Below are the code and all the weights of a small trained network. Each question names an input and a class and asks about switching units off, where a switched-off unit gives its printed mean instead of its output.

import numpy as np


def w(rows, s, z=0):
    codes = np.array(rows[::2]) - 128.0
    scale = np.full(codes.shape[1], s)
    scale[-1] = z or s
    return codes * scale


def f(y):
    return y / 2 * (1 + np.tanh(0.7978845608 * (y + 0.044715 * y**3)))


def log_softmax(a):
    a = a - a.max(-1, keepdims=True)
    return a - np.log(np.exp(a).sum(-1, keepdims=True))


def net(x, mask):
    res = np.array(x, float).reshape(1, 3) / 4 @ E
    y = f(res @ A[0][:, :-1].T + A[0][:, -1])
    res = res + np.where(mask, y, B[0][:, -1]) @ B[0][:, :-1]
    return log_softmax(res[-1] @ U[:, :-1].T + U[:, -1])


A, B = {}, {}
E = w([
[41,191,132,195,227,137,67,107],'x0',
[190,204,156,82,172,81,165,1],'x1',
[38,190,89,124,63,7,172,152],'x2',
],0.0099)
A[0] = w([
[114,174,78,147,93,37,145,144,141],'N1',
[77,74,60,123,105,183,78,169,93],'N2',
[154,89,175,85,47,132,182,170,95],'N3',
[227,86,188,117,145,143,88,164,96],'N4',
[163,121,118,95,197,192,74,152,117],'N5',
[61,107,145,180,76,155,104,202,147],'N6',
[140,197,162,47,146,138,166,2,89],'N7',
[75,184,93,145,75,94,173,111,85],'N8',
[168,99,122,120,74,127,164,127,247],'N9',
[155,84,155,145,208,168,95,124,83],'N10',
[135,84,58,199,106,170,128,207,113],'N11',
[91,120,96,184,110,59,168,162,81],'N12',
[45,151,142,170,178,147,119,107,129],'N13',
[42,158,141,168,144,191,128,68,177],'N14',
[64,133,148,181,194,121,97,125,76],'N15',
[57,175,78,104,100,110,160,147,103],'N16',
[146,58,106,67,75,123,175,96,85],'N17',
],0.01,0.012)
B[0] = w([
[174,124,190,102,67,175,55,113,223],'N1',
[164,232,99,233,150,148,142,73,194],'N2',
[32,154,39,118,139,119,230,170,191],'N3',
[121,172,116,44,57,181,87,154,186],'N4',
[113,141,173,52,62,220,71,175,190],'N5',
[162,166,168,184,147,104,130,62,233],'N6',
[178,238,125,192,136,99,174,37,232],'N7',
[145,145,151,120,53,173,95,157,187],'N8',
[72,22,193,140,204,65,156,157,252],'N9',
[164,163,127,59,89,200,105,165,180],'N10',
[198,189,111,191,186,150,138,20,210],'N11',
[172,163,120,104,54,176,131,150,177],'N12',
[42,92,99,77,181,85,194,167,202],'N13',
[78,67,129,114,177,90,131,162,217],'N14',
[69,148,29,116,148,112,255,197,177],'N15',
[164,93,141,77,47,182,96,160,190],'N16',
[64,225,31,104,116,77,181,194,181],'N17',
],0.0099,0.012)
U = w([
[171,196,120,199,143,130,155,15,96],'0',
[44,128,65,119,143,109,188,210,71],'1',
[152,136,159,93,53,194,69,179,110],'2',
[95,1,230,171,199,89,90,111,253],'3',
[191,63,27,149,135,93,54,135,37],'4',
],0.019,0.02)

Each question gives the input, the list of numbers given to net, and the class t.
The units are the neurons (one row each of A and B). Each row of codes is followed by its name. A weight is (code - 128) times the scale printed after its matrix; where a second scale follows, it is the last column's (A, B and U).
mask holds one flag per neuron, in row order. A switched-off neuron (its flag False) gives its mean, the last column of its row in B, instead of its output. The means were averaged over made-up inputs and are rounded, as every weight is.
A unit's drop is (log p(t) with every unit on - log p(t) with that unit switched off) / (log p(t) with every unit on - log p(t) with every unit switched off).
The circuit of an input: a set's keep is (log p(t) with only the set's units on - log p(t) with every unit switched off) / (log p(t) with every unit on - log p(t) with every unit switched off). Starting from the 12 units with the biggest drops (on a tie, the unit counted first), units are removed one at a time, each time the one whose removal leaves the highest keep (on an exact tie, the one counted first), for as long as the keep stays at least 0.8.
circuit, biggest first: the units of the circuit, biggest drop first
k most important neurons: the k neurons with the biggest drops, biggest first
drop of u: that unit's drop, to one decimal
input [-6,-8,-4], class 0: circuit, biggest first => (N11)
input [7,3,7], class 1: 3 most important neurons => (N13 N15 N14)
input [-5,-5,6], class 2: 3 most important neurons => (N1 N7 N16)
input [-8,-6,-2], class 1: 3 most important neurons => (N3 N17 N9)
input [-5,-6,6], class 0: 2 most important neurons => (N11 N6)
input [-8,6,4], class 1: 2 most important neurons => (N17 N3)
input [-2,-4,-4], class 0: 2 most important neurons => (N11 N2)
input [8,6,8], class 1: 2 most important neurons => (N13 N15)
input [-6,-6,7], class 2: 2 most important neurons => (N1 N16)
input [6,1,-6], class 1: 4 most important neurons => (N15 N13 N1 N14)
input [-2,6,-8], class 2: 2 most important neurons => (N5 N4)
input [5,-2,6], class 2: drop of N1 => 0.6
input [6,-8,-3], class 0: drop of N17 => 0.0
input [8,-5,-7], class 1: circuit, biggest first => (N15)
input [8,6,-5], class 1: drop of N15 => 0.1
